Each row has a name. After each piece below comes the name of the row it's from. Each question is about the rows just above it.

[ 2.08  7.37 -0.18 -2.93 -5.43 -0.85 -0.70 -4.52  1.94 -0.79  2.35 -0.78
  2.30 -5.68  3.57] -> <79>
[-0.55 -0.96 -0.22  0.36 -0.79 -0.60 -0.23  0.17 -0.38 -0.12 -0.50 -0.46
 -0.44 -0.36 -0.44] -> <127>
[-2.03 -3.68 -1.92 -0.54  8.52  1.88 -2.28  1.81 -2.42 -3.29 -2.52 -2.02
 -2.67  2.78  7.10] -> <49>
[-0.60 -0.23  0.17 -0.37 -0.12 -0.50 -0.46 -0.44 -0.36 -0.87 -2.85 -0.77
 -2.81  4.02  0.04] -> <105>
The row with [-0.36 -0.87 -2.85 -0.77 -2.81  4.02  0.04] is
<105>
Where do [ 1.94 -0.79] appear?
<79>
which: [-0.60 -0.23  0.17 -0.38 -0.12 -0.50 -0.46 -0.44 -0.36]
<127>
which: [-0.37 -0.12 -0.50 -0.46 -0.44 -0.36]
<105>
Where do [-2.93 -5.43 -0.85 -0.70 -4.52  1.94 -0.79] appear?
<79>

[-0.88  0.01 -0.18 -0.72 -1.07  0.00 -0.94]  <95>
[ 0.68  0.68 -7.50 -2.48  0.81 -1.35  0.94]  <156>
[ 3.64 -2.48  0.68 -7.50  4.45 -1.41  3.98]  <119>
[-3.72 -5.11  8.91  4.45 -1.05 -1.41 -1.75]  <11>
[ 0.89  1.17 -2.85 -0.86  1.20  0.42  0.50]  <23>
[ 1.56  0.53 -6.34 -1.35  1.87 -1.22  1.87]  <67>
The row with [-7.50  4.45 -1.41] is
<119>
which: [ 0.68 -7.50 -2.48]
<156>
[1.56 0.53] is in which row?
<67>
Which row holds [ 0.01 -0.18 -0.72 -1.07]?
<95>
Where do [-2.48  0.81 -1.35] appear?
<156>

[4.92 2.47 3.32 4.24 2.84 5.81 2.54 2.18 3.07 3.07 4.72 2.15 1.64 1.59]  <52>
[3.46 3.20 2.49 2.54 2.37 3.33 2.74 5.51 1.92 2.99 3.74 1.92 1.69 1.10]  <112>
[4.32 2.78 2.96 4.18 2.58 4.04 3.07 2.90 4.07 3.45 4.37 5.99 7.46 9.59]  <149>
[4.32 2.78 2.96 4.18 2.58 4.04 3.07 2.90 4.07 3.45 4.37 2.74 2.15 3.01]  <69>
[3.46 3.20 3.33 3.33 2.74 2.54 2.77 2.49 2.37 1.81 1.72 2.56 3.73 1.16]  <35>
[3.46 3.20 2.49 2.54 2.37 3.33 2.74 3.33 2.77 1.81 4.13 2.02 1.99 1.52]  <147>
[3.33 2.74 3.33] is in which row?
<147>
Which row holds [2.49 2.54 2.37 3.33 2.74 3.33 2.77 1.81]?
<147>

[ 8.75  6.17  8.47 -3.95] -> <18>
[ 8.75  6.17 -0.25  3.96] -> <92>
[8.47 6.17 8.75 4.38] -> <59>
Where do [ 8.75  6.17 -0.25] appear?
<92>
Where do [8.75 6.17 8.47] appear?
<18>
Which row holds [6.17 8.75 4.38]?
<59>
[ 8.75  6.17  8.47 -3.95] is in which row?
<18>
Where do [6.17 8.47] appear?
<18>

